Below are the code and all the weights of a small trained network. Each question names an input and a class and asks about switching units off, where a switched-off unit gives its printed mean instead of its output.

import numpy as np


def w(rows, s, z=0):
    codes = np.array(rows[::2]) - 128.0
    scale = np.full(codes.shape[1], s)
    scale[-1] = z or s
    return codes * scale


def f(y):
    return y / 2 * (1 + np.tanh(0.7978845608 * (y + 0.044715 * y**3)))


def log_softmax(a):
    a = a - a.max(-1, keepdims=True)
    return a - np.log(np.exp(a).sum(-1, keepdims=True))


def net(x, mask):
    res = np.array(x, float).reshape(1, 7) / 4 @ E
    y = f(res @ A[0][:, :-1].T + A[0][:, -1])
    res = res + np.where(mask, y, B[0][:, -1]) @ B[0][:, :-1]
    return log_softmax(res[-1] @ U[:, :-1].T + U[:, -1])


A, B = {}, {}
E = w([
[164,77,1,218,193,149,124,150,26,66],'x0',
[128,132,124,130,130,129,128,127,128,125],'x1',
[75,6,152,162,207,122,88,141,154,89],'x2',
[157,88,70,87,163,169,185,187,228,162],'x3',
[123,119,121,124,127,124,139,112,132,134],'x4',
[16,103,90,109,101,191,204,172,106,124],'x5',
[138,105,152,121,84,23,27,201,85,203],'x6',
],0.0074)
A[0] = w([
[108,98,97,140,114,87,104,168,105,183,181],'n1',
[58,177,185,173,140,116,109,90,82,99,66],'n2',
[213,135,165,156,186,103,72,63,192,126,64],'n3',
[1,137,145,124,117,177,115,171,125,141,135],'n4',
[166,131,82,127,167,134,152,219,237,165,17],'n5',
[138,154,144,148,166,212,166,56,161,61,25],'n6',
[82,137,214,90,107,126,121,121,191,138,3],'n7',
[66,46,195,157,199,123,81,125,169,84,18],'n8',
],0.011,0.0061)
B[0] = w([
[82,165,203,133,199,150,99,155,147,169,240],'n1',
[112,23,100,27,102,210,112,58,117,132,210],'n2',
[49,74,51,99,97,154,225,248,162,133,245],'n3',
[129,79,62,94,101,110,207,207,178,125,248],'n4',
[109,75,117,95,47,172,55,27,56,131,214],'n5',
[89,147,204,142,168,75,34,203,124,225,255],'n6',
[103,144,122,214,251,155,114,102,37,91,242],'n7',
[189,244,141,126,82,130,141,81,94,172,240],'n8',
],0.012,0.0067)
U = w([
[112,56,128,95,92,159,69,57,95,128,73],'0',
[126,139,120,157,140,125,124,119,132,144,252],'1',
[109,124,188,134,150,64,71,158,135,170,106],'2',
[121,121,55,148,117,122,179,185,129,139,62],'3',
[132,155,57,245,222,166,118,106,52,92,107],'4',
[192,254,115,148,63,137,166,101,89,187,139],'5',
[125,136,132,142,133,115,135,112,137,131,207],'6',
[184,150,112,201,114,84,134,61,201,71,69],'7',
],0.0092,0.012)

Each question gives the input, the list of numbers given to net, and the class t.
The units are the neurons (one row each of A and B). Each row of codes is followed by its name. A weight is (code - 128) times the scale printed after its matrix; where a second scale follows, it is the last column's (A, B and U).
mask holds one flag per neuron, in row order. A switched-off neuron (its flag False) gives its mean, the last column of its row in B, instead of its output. The means were averaged over made-up inputs and are rounded, as every weight is.
A unit's drop is (log p(t) with every unit on - log p(t) with that unit switched off) / (log p(t) with every unit on - log p(t) with every unit switched off).
The circuit of an input: a set's keep is (log p(t) with only the set's units on - log p(t) with every unit switched off) / (log p(t) with every unit on - log p(t) with every unit switched off). Starting from all 8 units, units are removed one at a time, each time the one whose removal leaves the highest keep (on an exact tie, the one counted first), for as long as the keep stays at least 0.8.
circuit, biggest first: the units of the circuit, biggest drop first
top k neurons: the k neurons with the biggest drops, biggest first
drop when u is switched off: that unit's drop, to one decimal
input [-7,-1,7,1,3,-4,-2], class 4: circuit, biggest first	(n7)
input [-2,-3,-3,-2,-2,2,-5], class 2: top 2 neurons	(n6; n8)
input [-2,4,2,-8,-4,8,-2], class 0: top 2 neurons	(n2; n3)
input [3,4,-7,2,-2,-1,8], class 2: top 3 neurons	(n1; n8; n7)
input [4,-2,2,1,-6,-8,6], class 3: top 2 neurons	(n3; n6)
input [-6,-3,0,2,1,-6,5], class 3: top 2 neurons	(n3; n6)
input [1,-2,2,6,1,6,-5], class 0: top 3 neurons	(n5; n3; n1)
input [-6,8,7,3,-3,-8,5], class 1: top 2 neurons	(n3; n4)
input [-8,-2,5,7,3,3,2], class 4: top 2 neurons	(n7; n2)
input [4,3,2,7,-6,-7,7], class 0: top 3 neurons	(n5; n6; n4)
input [6,5,4,3,0,-7,-3], class 3: top 2 neurons	(n3; n7)
input [-6,0,1,3,-6,4,-6], class 2: top 2 neurons	(n6; n3)
input [3,7,-8,5,-6,-1,-8], class 2: top 2 neurons	(n6; n8)
input [-3,7,6,1,-2,-4,-8], class 2: top neuron	(n6)
input [-7,6,3,-5,1,-7,-1], class 3: drop when n3 is switched off	1.4
input [-6,-6,-8,2,5,8,-8], class 2: drop when n6 is switched off	1.2
input [0,5,-5,-8,4,-2,-2], class 0: drop when n1 is switched off	0.0
